[[  0.4  24.2  11.5  -0.7 -13.4 -14.2   0.2   0.3  -2.5  -7.8 -12.8  -4.8]
 [ -1.1 -18.6  -1.8  -0.2   6.7 -10.4   0.1  -0.5  -0.4  -1.5  21.9   5.3]
 [ -0.3 -36.9  -8.6   0.2   2.7   0.0  -0.3   0.3   0.6   2.6  29.7   1.7]
 [  0.7   0.0   6.5   0.2 -11.8   7.4  -0.1   0.1  -1.0  -1.2  -0.9  -7.5]
 [  0.6  49.1  10.1  -0.4  -4.9  -2.0   0.4  -0.1  -0.8  -3.6 -40.1  -2.6]]
:
[[ -2.6 -40.1  -3.6  -0.8  -0.1   0.4  -2.0  -4.9  -0.4  10.1  49.1   0.6]
 [ -7.5  -0.9  -1.2  -1.0   0.1  -0.1   7.4 -11.8   0.2   6.5   0.0   0.7]
 [  1.7  29.7   2.6   0.6   0.3  -0.3   0.0   2.7   0.2  -8.6 -36.9  -0.3]
 [  5.3  21.9  -1.5  -0.4  -0.5   0.1 -10.4   6.7  -0.2  -1.8 -18.6  -1.1]
 [ -4.8 -12.8  -7.8  -2.5   0.3   0.2 -14.2 -13.4  -0.7  11.5  24.2   0.4]]

[[-27.9  -6.7 -21.2  13.0   8.5]
 [-28.0  42.1  -1.7  -9.2  17.6]
 [ -9.8 -12.2 -22.3   3.9  21.8]
 [-24.9  -8.8 -20.1  13.3   6.4]
 [ 18.5 -18.0  -7.3  -4.5  12.9]
 [-25.6  36.8   2.0  -5.4   7.9]
 [ 26.4 -29.8  -3.2   0.2   1.3]
 [  5.4 -13.7 -14.9  -2.2  19.9]
 [-13.5  24.4 -16.8 -15.3  43.0]
 [ 10.3 -30.8  -7.7   9.5  -5.7]
 [ 29.6  -2.6   9.6 -14.2   6.2]]
:
[[  6.2 -14.2   9.6  -2.6  29.6]
 [ -5.7   9.5  -7.7 -30.8  10.3]
 [ 43.0 -15.3 -16.8  24.4 -13.5]
 [ 19.9  -2.2 -14.9 -13.7   5.4]
 [  1.3   0.2  -3.2 -29.8  26.4]
 [  7.9  -5.4   2.0  36.8 -25.6]
 [ 12.9  -4.5  -7.3 -18.0  18.5]
 [  6.4  13.3 -20.1  -8.8 -24.9]
 [ 21.8   3.9 -22.3 -12.2  -9.8]
 [ 17.6  -9.2  -1.7  42.1 -28.0]
 [  8.5  13.0 -21.2  -6.7 -27.9]]

[[  1.1   0.6   0.1   2.3   1.2   0.9  -0.6]
 [ -0.5 -15.6  -0.2  -4.0  -0.2  -3.2  -5.2]
 [  2.2  11.6   0.8  13.4  10.0   3.4 -15.9]
 [  0.2  -3.4  -0.2   2.7   3.6  -2.3  -8.2]
 [  1.3 -49.4  -0.9 -14.5  -6.8  -7.9   3.9]]
:
[[  3.9  -7.9  -6.8 -14.5  -0.9 -49.4   1.3]
 [ -8.2  -2.3   3.6   2.7  -0.2  -3.4   0.2]
 [-15.9   3.4  10.0  13.4   0.8  11.6   2.2]
 [ -5.2  -3.2  -0.2  -4.0  -0.2 -15.6  -0.5]
 [ -0.6   0.9   1.2   2.3   0.1   0.6   1.1]]

[[-19.3 -10.7]
 [-21.1   5.1]
 [  9.7  40.8]
 [  5.7  22.1]
 [  4.6   1.9]
 [  0.3   3.5]]
:
[[  3.5   0.3]
 [  1.9   4.6]
 [ 22.1   5.7]
 [ 40.8   9.7]
 [  5.1 -21.1]
 [-10.7 -19.3]]

[[ -6.8   7.2  13.2]
 [-23.9 -12.3  -2.7]
 [-31.9 -34.6 -21.1]
 [-27.5 -38.1 -14.2]
 [-31.8 -54.8  -0.2]]
:
[[ -0.2 -54.8 -31.8]
 [-14.2 -38.1 -27.5]
 [-21.1 -34.6 -31.9]
 [ -2.7 -12.3 -23.9]
 [ 13.2   7.2  -6.8]]

[[ -7.9  11.7  26.3   6.7  11.1 -15.2]
 [  0.1 -33.8 -10.1 -21.9 -20.3  40.8]
 [-16.1  -4.9  21.2  -5.9   1.2  26.5]
 [  4.6 -47.9 -17.0 -28.0 -29.4  42.3]
 [-14.6  10.8  26.0   5.4  10.6   1.2]
 [ -1.3   4.6  17.4   4.1   5.5 -19.7]
 [  2.0   5.5  -0.2   1.1   3.0  -1.7]
 [ -5.7  18.1  -2.8   3.4   9.8  20.3]]
:
[[ 20.3   9.8   3.4  -2.8  18.1  -5.7]
 [ -1.7   3.0   1.1  -0.2   5.5   2.0]
 [-19.7   5.5   4.1  17.4   4.6  -1.3]
 [  1.2  10.6   5.4  26.0  10.8 -14.6]
 [ 42.3 -29.4 -28.0 -17.0 -47.9   4.6]
 [ 26.5   1.2  -5.9  21.2  -4.9 -16.1]
 [ 40.8 -20.3 -21.9 -10.1 -33.8   0.1]
 [-15.2  11.1   6.7  26.3  11.7  -7.9]]
